Below is a small trained network, with its code and all its weights. Each question gives an input and a class and asks what happens when units are switched off, that is, made to give their printed mean instead of their output.

import numpy as np


def w(rows, s, z=0):
    codes = np.array(rows[::2]) - 128.0
    scale = np.full(codes.shape[1], s)
    scale[-1] = z or s
    return codes * scale


def norm(h):
    return h / np.sqrt((h * h).mean(-1, keepdims=True) + 1e-5)


def f(y):
    return np.maximum(y, 0)


def log_softmax(a):
    a = a - a.max(-1, keepdims=True)
    return a - np.log(np.exp(a).sum(-1, keepdims=True))


def net(x, mask):
    res = np.array(x, float).reshape(1, 6) / 4 @ E
    u = 0
    for l in range(2):
        y = f(norm(res) @ A[l][:, :-1].T + A[l][:, -1])
        res = res + np.where(mask[u : u + 14], y, B[l][:, -1]) @ B[l][:, :-1]
        u += 14
    return log_softmax(norm(res)[-1] @ U[:, :-1].T + U[:, -1])


A, B = {}, {}
E = w([
[67,108,60,219,139],'x0',
[112,125,140,129,123],'x1',
[98,103,74,69,94],'x2',
[221,18,147,168,29],'x3',
[128,254,130,146,45],'x4',
[132,128,124,127,130],'x5',
],0.0069)
A[0] = w([
[135,100,92,135,30,123],'L0N1',
[202,144,173,218,163,102],'L0N2',
[91,125,54,191,88,188],'L0N3',
[186,80,191,107,65,253],'L0N4',
[87,87,141,157,153,173],'L0N5',
[91,99,12,37,35,103],'L0N6',
[90,102,200,111,203,203],'L0N7',
[212,131,47,113,138,81],'L0N8',
[247,82,175,209,79,149],'L0N9',
[112,229,130,104,158,175],'L0N10',
[97,142,154,92,53,96],'L0N11',
[165,105,140,158,105,16],'L0N12',
[155,175,137,160,254,131],'L0N13',
[143,168,73,150,106,136],'L0N14',
],0.0085,0.004)
B[0] = w([
[30,137,112,132,150,188],'L0N1',
[67,101,223,151,178,178],'L0N2',
[196,135,129,82,113,199],'L0N3',
[113,142,86,67,139,254],'L0N4',
[144,105,66,51,188,171],'L0N5',
[77,156,254,196,168,192],'L0N6',
[146,133,66,121,104,192],'L0N7',
[75,112,137,128,127,138],'L0N8',
[58,147,95,80,102,255],'L0N9',
[82,75,82,81,96,197],'L0N10',
[203,125,111,133,154,155],'L0N11',
[79,94,137,111,21,144],'L0N12',
[59,120,132,68,88,179],'L0N13',
[126,100,101,132,163,161],'L0N14',
],0.0083,0.0077)
A[1] = w([
[156,112,89,41,119,92],'L1N1',
[165,25,141,145,214,36],'L1N2',
[95,97,88,217,136,195],'L1N3',
[143,206,123,151,58,182],'L1N4',
[161,84,132,147,27,193],'L1N5',
[105,123,39,206,138,140],'L1N6',
[157,37,153,144,41,141],'L1N7',
[159,248,109,167,63,73],'L1N8',
[26,169,169,166,144,146],'L1N9',
[103,138,141,82,159,211],'L1N10',
[83,131,116,65,83,204],'L1N11',
[115,187,99,107,183,3],'L1N12',
[97,81,99,129,171,120],'L1N13',
[142,172,118,146,109,34],'L1N14',
],0.011,0.0027)
B[1] = w([
[180,181,172,198,92,194],'L1N1',
[140,114,90,109,170,151],'L1N2',
[164,228,208,101,123,153],'L1N3',
[134,58,87,134,211,153],'L1N4',
[57,176,75,71,182,144],'L1N5',
[248,216,197,103,1,153],'L1N6',
[52,210,111,84,184,146],'L1N7',
[188,35,82,111,152,145],'L1N8',
[158,68,164,129,167,190],'L1N9',
[162,113,117,176,88,202],'L1N10',
[143,111,129,213,137,247],'L1N11',
[81,92,132,83,87,149],'L1N12',
[141,145,161,186,92,175],'L1N13',
[213,100,23,97,139,130],'L1N14',
],0.008,0.013)
U = w([
[3,168,59,41,98,175],'0',
[245,26,6,109,195,104],'1',
[214,195,191,88,59,188],'2',
[112,73,216,178,161,118],'3',
[147,88,141,188,68,142],'4',
[150,82,141,182,78,143],'5',
[137,189,142,107,212,2],'6',
],0.011,0.0079)

Each question gives the input, the list of numbers given to net, and the class t.
The units are the neurons (one row each of A and B). Each row of codes is followed by its name. A weight is (code - 128) times the scale printed after its matrix; where a second scale follows, it is the last column's (A, B and U).
mask holds one flag per neuron, layer by layer. A switched-off neuron (its flag False) gives its mean, the last column of its row in B, instead of its output. The means were averaged over made-up inputs and are rounded, as every weight is.
A unit's drop is (log p(t) with every unit on - log p(t) with that unit switched off) / (log p(t) with every unit on - log p(t) with every unit switched off).
The circuit of an input: a set's keep is (log p(t) with only the set's units on - log p(t) with every unit switched off) / (log p(t) with every unit on - log p(t) with every unit switched off). Starting from the 12 units with the biggest drops (on a tie, the unit counted first), units are removed one at a time, each time the one whose removal leaves the highest keep (on an exact tie, the one counted first), for as long as the keep stays at least 0.8.
circuit, biggest first: the units of the circuit, biggest drop first
most important unit: the unit with the biggest drop
top k neurons: the k neurons with the biggest drops, biggest first
k most important neurons of layer l: the k neurons of layer l with the biggest drops, biggest first
input [-5,-2,6,5,4,-7], class 5: most important unit : L0N4
input [-5,6,7,6,-1,-6], class 3: circuit, biggest first : [L0N6 L1N6]
input [-2,-4,-7,-1,7,-7], class 1: circuit, biggest first : [L1N8 L1N4]
input [8,3,-5,-2,7,-8], class 2: 3 most important neurons of layer 1 : [L1N6 L1N3 L1N11]
input [-7,-5,7,-6,4,2], class 2: circuit, biggest first : [L0N9 L0N4]
input [5,2,2,-5,-6,7], class 5: top 2 neurons : [L1N13 L0N4]
input [-5,4,7,-2,8,-6], class 1: top 3 neurons : [L1N8 L1N4 L0N11]
input [4,-8,-8,-4,4,3], class 3: circuit, biggest first : [L1N9 L0N2]
input [-4,4,-4,7,-6,-7], class 0: circuit, biggest first : [L1N7 L1N5 L0N9]
input [6,-8,-8,-5,8,8], class 1: top 3 neurons : [L1N8 L1N4 L0N6]
input [8,-1,1,6,0,5], class 2: circuit, biggest first : [L1N6 L1N3]
input [8,0,-1,-5,4,0], class 2: top 2 neurons : [L1N6 L0N9]
input [-1,7,1,-7,-8,-2], class 1: 2 most important neurons of layer 1 : [L1N7 L1N3]
input [-3,0,-1,8,-4,6], class 0: circuit, biggest first : [L1N7 L1N5]
input [-4,5,-5,-3,4,-8], class 5: top 2 neurons : [L0N10 L0N6]
input [6,-5,-3,5,2,-4], class 2: circuit, biggest first : [L1N6]
input [-2,-6,-6,7,6,-5], class 0: top 3 neurons : [L0N12 L1N5 L0N6]
input [7,2,5,-5,4,-1], class 2: circuit, biggest first : [L1N6 L0N9 L0N4]
input [0,1,-1,-7,8,-4], class 1: top 2 neurons : [L1N8 L0N9]
input [-3,3,-8,0,-8,3], class 1: circuit, biggest first : [L0N7]
input [-5,-5,8,2,-6,-8], class 3: top 3 neurons : [L0N6 L1N6 L0N3]
input [-5,2,-6,7,5,1], class 0: 3 most important neurons of layer 0 : [L0N12 L0N6 L0N5]
input [1,7,8,1,6,-6], class 3: top 2 neurons : [L0N6 L0N1]
input [-5,5,-7,3,5,-2], class 3: 3 most important neurons of layer 0 : [L0N2 L0N3 L0N7]
input [-1,-2,-8,7,8,-6], class 1: 2 most important neurons of layer 1 : [L1N8 L1N4]
